(in the rows, 128 means zero)
Here are made-up nodes, facts about them, and rows of numbers that follow some of those facts. Name the node behind each unnamed row.

How the nodes are related:
π: points at; ξ: hangs directly under
kidi	π	vofi; kidi	π	breplom; kidi	π	trufu; gisugra	π	skada; gisugra	π	bripa; gisugra	π	drefople
niluna	π	fiklok; flasel	π	graful; tilir	π	tretrigil; miruk	π	stabur; miruk	π	draves; flovon	π	suflo
flovon	π	grabo; flovon	π	treza; klomik	π	skoflam; klomik	π	tagu; patror	π	vedos; trudi	π	skoflam
trudi	π	pasker; trudi	π	drodrika; dripun	π	drubrefim; dripun	π	bruves; dripun	π	bripa; lutal	π	bripa
tritrek	π	vesku; tritrek	π	stodrilo; flani	π	vesku; dutem	π	peflam; bifeskik	π	trester; bifeskik	π	suflo
bifeskik	π	nadon; drager	π	reklugros; drager	π	tagu; klezi	π	leklis; zevi	π	radel; pledir	π	tretrigil
stakli	π	giklur; stakli	π	skosik; kogim	π	fiklok; kogim	π	pliskik; zepel	π	drusa; zepel	π	klogrem
zepel	π	brosketrak; roflil	π	naplake; roflil	π	plostor; roflil	π	drodrika; roflil	π	leklis; tagreplir	π	reklugros
maske	π	stalam; deplik	π	tagu; detal	π	drusa; detal	π	giklur; detal	π	grimol; kidi	ξ	tagu
gisugra	ξ	pavin; niluna	ξ	pebrus; nadon	ξ	pavin; flasel	ξ	kodagruk; kodagruk	ξ	tilir; grimol	ξ	pavin
reklugros	ξ	graful; miruk	ξ	vedos; peflam	ξ	radel; skoflam	ξ	graful; lufestum	ξ	draves; skazuflar	ξ	klodek
drubrefim	ξ	graful; flovon	ξ	kogim; klomik	ξ	kodagruk; plostor	ξ	pagelal; pebrus	ξ	grabo; graful	ξ	drefople
klogrem	ξ	grabo; leklis	ξ	kogim; sterem	ξ	vedos; patror	ξ	vedos; trudi	ξ	grutekin; dripun	ξ	grabo
vedos	ξ	tagu; fiklok	ξ	drefople; stabur	ξ	tagu; dusidi	ξ	stalam; lalo	ξ	tagu; pliskik	ξ	tagu
lutal	ξ	tilir; skada	ξ	pagelal; skuflik	ξ	liten; draves	ξ	tagu; tritrek	ξ	tagu; vesku	ξ	klodek
naplake	ξ	graful; flani	ξ	grabo; dutem	ξ	vedos; febok	ξ	debus; bifeskik	ξ	staral; radel	ξ	pagelal
giklur	ξ	kogim; drager	ξ	kodagruk; viskal	ξ	grutekin; sobus	ξ	tilir; tubi	ξ	graful; drusa	ξ	klezi
bruves	ξ	grabo; duredin	ξ	pagelal; grugen	ξ	staral; gregu	ξ	kodagruk; staral	ξ	klezi; liten	ξ	tagu
trufu	ξ	klodek; zevi	ξ	graful; pasker	ξ	kodagruk; pledir	ξ	kogim; breplom	ξ	kogim; stakli	ξ	pagelal
zunen	ξ	radel; kogim	ξ	tagu; pegrugar	ξ	raren; zepel	ξ	grimol; grutekin	ξ	grabo; suflo	ξ	klodek
driskis	ξ	klezi; roflil	ξ	grutekin; tagreplir	ξ	kogim; drodrika	ξ	liten; skosik	ξ	kogim; maske	ξ	vedos
deplik	ξ	grutekin; debus	ξ	tilir; detal	ξ	vesku; trester	ξ	liten; plidi	ξ	grabo; vofi	ξ	klezi
fliplilel	ξ	kogim; treza	ξ	draves; bripa	ξ	liten; tretrigil	ξ	pebrus; stodrilo	ξ	kidi; brosketrak	ξ	kodagruk

Named rows:
[101  96 126 146 110  92 156 150 116  85  49 176 100 136 159 143  70 138
 136 102 240  90 178 129 141 137  71] : trudi
[160 102  86 174 163  86 154  94 119  87  91 109 119 149  78 132 104 172
  85 105 156 103 141 116  73  57 114] : bifeskik
[104  77 128 162 106 125 134  85 133 126 125 133 128 157 118 119 127 147
  91 119 128 116 139 151 120 122 149] : pledir
[126 153 130 136 153 119 126 177 157 161  96 128 114 116 137 125 134  88
 121 140 109 151  57 108 128 162 117] : raren
[126 158 155 160 175 112 146 181 149 151  89 105 143 125 140 124 116  87
 133 141 108 152  46  93 136 145 127] : pagelal
[139 174 115  67 144 136 128 129 121 112 177 102 141  75 139 121 119 155
 163 131 122 121 156 135 129 111 144] : fiklok
[149 194 116  97 119 134 117 206 182 164 138  90 120  47 132 146 170 124
 139 133 116 154  24 107 118 176 106] : graful
[136 182 136 123 179 131 112 174 142 153 119  95 113 109 136 117 146  86
 150 153  93 151  56  92 112 157 127] : vesku
[115 191 117  78 136 148 130 150 138 109 153 113 145  65 149 151 119 150
 157 124 176 110 167 131 145 138 111] : reklugros
[142 101 166 120  70 131  43  88  92 125 182 115 154 149  92 101 146 155
 170  84  99 141 151 134 121 150 149] : klogrem
[106 144 126 152 143 118 137 146 142 161  93 136  94  95 167 112 154  89
 123 157  94 146  53 118 133 164 126] : liten
[141 133 120 156 121 137 133 105 125 138 134 153 140 128 127 129 155 126
 119 122 123 125 124 135 153 115 134] : lufestum
[150 145 116 127 122 146 125 121 134 141 124 153 154 141 111 143 136 122
 120 119 126 121 139 118 142 102 123] : sobus
[129 188  81  89 200 114 151  99 101 100 158  99 141  90 112 116  85 159
 138 129 132 112 163 109  87  88 156] : nadon
[123 100 117 110 121 148 106 113 143 143 130 124 142 161  96 139 120 138
  87 124 129 128 174 132  94 115 144] : gregu
[101 160 122 145 158 130 125 136 137 157 113 128  94  89 167 109 164  84
 129 154  90 147  65 117 124 169 131] : vedos
[138 106 112 147 134 139 112  82  96 109 145  97 103 133 123 129 170 135
 141 130 110 112 170 126 116 102 123] : stabur

Which node is each row?
No name comes twice in this set of rows, the named rows included.
[147 160 185 133 102 125  62 154 130 162 111 107 157  97 139  95 147  94
 177 114  58 155  49  89 140 163 120] : grimol
[162 144 134  80 118 141 151 228 166 175 163 104  82 103 154 138 183  88
 130 197  69 168  38 129 143 163 124] : drefople
[135 105 161  99  82 163  35  85 125 152 154 112 172 144  95 120 146 143
 141 103  87 137 171 126 103 126 155] : brosketrak
[144 110 194 138  73  97 115 119 101 115 111 157 192 117 141  88  69 171
 160  98 106 125 130 133 164  95 131] : stakli
[121 130  68 129 168  80 185  83 117 103 109 166 125 100 125  97  57 181
  91 115 147 107 143 145 103  86 143] : flovon
[127 145 113 123 126 108 133 180 174 181  47 163 120 131 131 129 105  93
  91 141 119 148  70 106 107 135 100] : tilir
[130 175 161 147 194 123 132 186 142 141 115  83 143 114 152 121 136  73
 136 144  94 147  53  89 131 147 132] : radel

Now the same nodes, written a new way:
Named rows:
[136 164  69  92 182  94 193 137 125 152  83  99 113 154 133 111 176 119
 113 101 112 148 153 180 113 165 102 123] : dripun
[191 207 141 136 136 122 139 144 135 203  96 162 176 182 138  71 110  98
 146 133 140 154 163 134 131 128  70 157] : stakli
[150 164  76  96 166  78 207 128 144 149  74 104  96 169 111 123 167 141
 127 105 106 115 160 146 106 177 128 109] : gisugra
[119 177 133  97 127 109 164 157 123 136 128 122 143 162 143  87 127 138
 143 129 110 154 197 137 134 144 115 138] : graful
[ 93 179 135 121 119 128 171 129 151 133 147 168 157 149 162  26  98 105
 159 141 134 168 161 103 150 133 104 133] : nadon
[140 193 113 115 137 112 163 148 131 143 108 155 125 180 153  75 122 111
 141 131 112 133 170 100 120 154  99 152] : zunen
[135 183 146 100 123 116 166 151 136 154 135 124 137 161 139  86 122 123
 139 122 115 139 206 119 128 143 116 118] : tubi
[132 151 102 114 128  72 173 143 138 156  92 107 102 149 144  92 152 152
 150 148 101 127 182 119 108 174 140 134] : dusidi
[120 132 122 143 126  95 144 191 102 139 135  61  98 151 153 113 131 154
 140 142  85 111 222 106  93 135 158 136] : skoflam
[ 81 161 116  89 111 103 165 143 132 123 123 142 141 137 161  38 132 122
 155 157 113 162 179 114 138 163 109 137] : grabo
[ 84 159 126  86 124  84 176 135 120 127 104 122 107 105 177  38 126 158
 161 140 108 182 170 130 119 165 129 165] : trester
[106 149  94 113 156  97 156 161 108 160  90 110 140 122 160  62 155 117
 128 136 111 188 168 171 125 148  84 148] : viskal
[129 169 127  84 148  87 205 145 119  94 110 127 105 203 124  93 126  97
 181  79 113 145 155 138 132 105 134 129] : bripa
[152 175 125 109 144 102 150 146 144 144 122 137 149 184 136  34 130 139
 143 126  98 140 166 123 128 151 119 118] : gregu
[147 180 130  98 127 106 167 134 125 142 112 124 133 164 133  57 122 116
 152 123 119 141 173 113 124 137 120 134] : lalo
[116 173 115 101 121 101 163 157 119 131 109 129 143 166 141  72 128 132
 152 141 113 148 174 132 132 147 112 148] : stalam
[149 194 141 117 140 126 167 120 116 147 122 132 147 159 139  40  98  90
 160 107 141 158 150 122 133 113 108 141] : fliplilel

Name these rows:
No name comes twice in this set of rows, the named rows included.
[109 162  93 102 113  87 186 109 153 166  96 119 116 107 140  62 149 170
 132 170 119 126 181 100 118 203 135 120] : bifeskik

The same nodes again, as new rows of numbers:
Named rows:
[134 201 157  75 179 140 182 102 152 161 122 109 126 158 168 150 137  99
 189 106 109 135 156 133 200  58 119 105  92 128 110 150 172] : bripa
[ 60 148 134  88 149 166 145 113 158 128 137 147 140 152 163 130 129 137
 178  90 128 147 141 128 189  58 125  92  94  90 122 156 116] : gregu
[104 141 153  79 199 180 169 128 107 121 130 120 131 112 144  88 120 125
 135  82 134 132 120 112 160  90 128 105 127 136  95 168 149] : peflam
[107 162 152 111 174 156 169 105 108 126  78 166 126 131 175 119 166 113
 151 129 122 160 137 110 165 101 143 130 101 129 123 134  95] : miruk
[138 159 171  99 163 141 151  97 103 151  89 161 139 121 171 121 143 118
 148 105 104 157 127 115 175  87 140 123  99 128 114 125 115] : vedos
[118 169 156  74 164 127 160 118 152 128 126 133 124 140 176 138 132 135
 154 109 112 172 138 136 191  68 134 121 115 122 123 142 126] : draves
[110 139 175  92 163 174 139  99  96 111 124 111 130 114 161  89 121 130
 135 102 119 144 125 123 175  75 133 109 125 124 123 186 164] : fiklok
[ 99 144 121  82 203 176 153 102 147 103 118 142 135 152 181 123 139 153
 145 127 114 184 162 149 180  55 137  88 112  98 114 154 122] : niluna
[127 170 188 101 158 151 135 122 130 147 116 121  92 126 159  87 157 118
 155 104 134 133 104 164 177  98 125 115 112 154  92 182 142] : leklis
[113 145 132 141 210 211 124  93 118 105  65 165 120 134 162  94 176 144
 154 117 107 164 134 161 189  94 136  80  87 137  86 129  93] : roflil
[101 156 124 110 205 191 130 110 161  93 102 139 105 158 165 119 154 157
 163 117 117 170 143 177 202  69 129  69  96 123  93 152 114] : deplik
[127 150 177  88 194 130 148 114 117 173 116 122 106 151 166  97 137  88
 121  90 151 123 107 133 199 104 143 128 100 128 139 211 124] : giklur
[128 160 157 104 170 151 158  96 106 140  86 167 128 130 182 119 153 113
 148 110 112 150 134 107 172  94 138 117  98 135 118 139 106] : skuflik
[ 67 141 138 148 156 197 123 105 136 121  83 182 139 124 141 100 167 137
 184  95 116 132 112 137 191  92 128  96  66 123 105 134  82] : klomik
[ 99 154 113  92 171 151 160 139 143 118 131 138 113 149 170  97 134 138
 159 128  98 181 153  94 216  69 115  82  94 120 120 163 145] : grugen
[119 171 151  97 223 196 155  86 106 160 109  88 151 133 144 109 154 106
 176 106 121 144 143 134 189  76 135  86 103 126  97 182 185] : bruves
[110 138 142 102 216 196 138  92 108 129 111 108 136 135 167  99 149 133
 135 114 128 171 135 152 174  79 146  95 125 119  98 191 140] : viskal

Name these rows:
No name comes twice in this set of rows, the named rows included.
[ 74 178 123  97 188 180 174  98 156 130 120 114 162 158 153 147 137 117
 207 108 119 140 165 119 203  66 118  92  79 110 123 148 145] : lutal

The same nodes again, as new rows of numbers:
Some nodes and their rows:
[128 125 136 120 119 126 109 135 134 150 121 146 121 125 123 131 125 127
 131 122 133 126 136 122 133 126] : trester
[120 122 130 125 125 130 128 137 130 134 122 135 135 129 147 129 134 136
 123 131 128 144 140 128 131 124] : trufu
[129 125 136 117 113 145 108 131 132 148 124 144 117 127 127 129 126 125
 131 119 133 125 133 125 130 127] : lalo
[130 142 137 127  72 177 119 117 111 123 143  78  93 113 105 130 120 106
 137 134 127 138 117 148 122 131] : tagreplir
[153 125 128 146 134 178 148 162 141  92 133 148 167 135 142 129 128 133
 130 115 138 170 104 109 135 128] : kodagruk
[168 137 120 142 140 122 132 130 135 101 134 107 140 120 120 128 120 122
 123 135 132 154 106 120 127 151] : flasel
[106 129 133 120 116 140 122 131 133 144 128 149 133 137 110 136 119 126
 142 105 133 106 129 118 124 114] : draves
[126 117 125 127 145 145 123 135 121 126 120 150 126 134 139 116 146 122
 131 142 129 129 140 118 132 131] : viskal
[154 123 139 138 117 141 122 148 140 104 121 146 149 128 147 129 132 124
 127 130 134 173 117 118 133 139] : brosketrak
[ 39 138  97 136 137 192  29  53 122 106 139  78  74 128 102 120 124 152
 109 100 124 155 102 140 128 146] : pledir
[123 119 123 120 143 124 126 149 135 153 132 153 116 115 126 141 125 124
 118 116 133  88 134 120 122 147] : drodrika
[122 124 134 115  95 182 114 131 132 147 125 132 103 128 148 126 131 125
 134 120 125 139 124 133 113 133] : breplom
[ 99 123 126 129 121 131 149 139 128 125 127 133 151 138 139 134 128 139
 130 120 126 132 138 127 128 111] : klodek
[120 124 130 125 122 116 129 134 131 132 120 133 134 128 145 130 133 133
 124 133 127 143 138 127 128 128] : suflo
[121 120  88 134 196  92 160 133 123 129 141 133 116 114 121 138 132 109
 111 140 124  46 122 115  99 187] : roflil
[133 125 136 119 121 133 106 134 133 149 122 146 120 126 125 130 127 126
 131 121 134 124 136 122 135 124] : skuflik
[130 125 127 140 129 162 151 153 135 105 129 144 162 138 140 130 127 135
 131 114 133 147 116 116 130 120] : debus

Rows to name:
No name comes twice in this set of rows, the named rows included.
[114 125 144 117  76 152 104 126 134 137 118 133 109 131 146 130 129 114
 139 123 122 147 123 132 105 142] : skosik
[118 137 137 136 101  52 114 106 130 102 120 106 143 128 117 138 119 108
 137 146 119 141 123 129 111 153] : zepel
[107 127 152 120  56 121  95 118 135 125 112 135 117 133 142 137 126 102
 148 129 118 155 121 131  98 154] : giklur
[166 142 145 157  95 184 149 157 101  78 156  80 124  97  92 136 121 103
 126 144 142 157 116 142 160 127] : drager
[132 134 129 148 118 167 146 138  87  98 154  94 106 105  90 129 134  97
 131 157 135 110 136 140 152 128] : deplik
[102 122 142 126  80  79 115 118 136 114 112 130 149 129 144 141 121 121
 133 142 118 166 148 120 121 141] : drusa
[117 120 128 131 152 108 130 167 126 151 122 132 135 128 161 134 143 137
 115 124 130 118 131 140 122 140] : plostor
[ 87 126  87 130 144  71 184 122 136 122 151 100 151 114 120 156 101 133
 111 124 116  71 136 116  95 158] : klezi
[159 122 132 136 131 161 127 154 137 111 124 141 141 125 149 125 133 133
 123 127 135 167 117 119 138 135] : gregu
[136 125 136 120 126 124 104 134 134 151 123 150 123 124 118 132 125 125
 130 120 137 120 139 120 139 125] : sterem
[ 27 119  96 143 181 188  36  78 117  97 124 130 103 140 118 113 147 159
 106 112 129 164 131 124 158 131] : tretrigil
[114 142 122 127 122 114 128 111 129 132 137 115 126 131  86 136 109 121
 140 114 131  93 118 121 114 126] : kidi
[146 120 136 131 138 105 112 153 125 149 129 123 141 135 161 120 135 148
 126 129 129 130 128 144 131 120] : skada
[151 120 127 137 141 161 136 161 137 114 128 146 141 121 151 130 135 131
 117 125 135 154 118 118 136 143] : pasker

The same nodes again, as new rows of numbers:
Known rows:
[117 155 136 148 152 122 134 131 147 162 125 164 129 127 117] : dusidi
[125 174 115 109 134  97 139 149 111 140 113 141 109 153 114] : stabur
[146 153 126 130 131 120 103 114 173 128  95 134 111 114 103] : debus
[ 85 235 156  96  96 154 105 132  97 163  98 152 100 163 102] : nadon
[137 128 154 146  90 141 150 108 183 119 115  97  82 132  39] : drefople
[103 111 154 161 111 136 176 117 153 149 151 143  94 162  49] : drubrefim
[ 93 137 101 135 136 142  89 133 139 110 163  95 139 119  70] : naplake
[126 168 115 121 125 122 113 173 128 137 178  66 115 131 142] : leklis
[157 143 118 148 125 122  98 112 172 141  77 140 127 107 109] : tilir
[149 143 128 144 160 127 142 137 141 154 109 195 152 126 138] : flani
[118 210 139 149 119 186  97  96 108 212 108 185 139 119 114] : bifeskik
[121 167 127 105  97 103 127 143 143 154  95 134 137 138 110] : raren
[141 166 126 141 123 108 131 148  91 132  86 187 155 139 121] : niluna
[139 171 136 168 139 116  97 108 165 127 112 140 103 124 112] : gregu
[102 145 106 218  66 106 127 111 157 170 104 135 146 112 205] : zepel
[152 155 129 124 139 116 112 137 159 180 166 137 166 101  92] : klezi
[191 133 136 215  44 153 154 103 160 169 133 133 134 165 100] : gisugra

Name these rows:
No name comes twice in this set of rows, the named rows included.
[ 73 231 178 122 135 207  88 119 114 158 101 106  94 135  93] : suflo

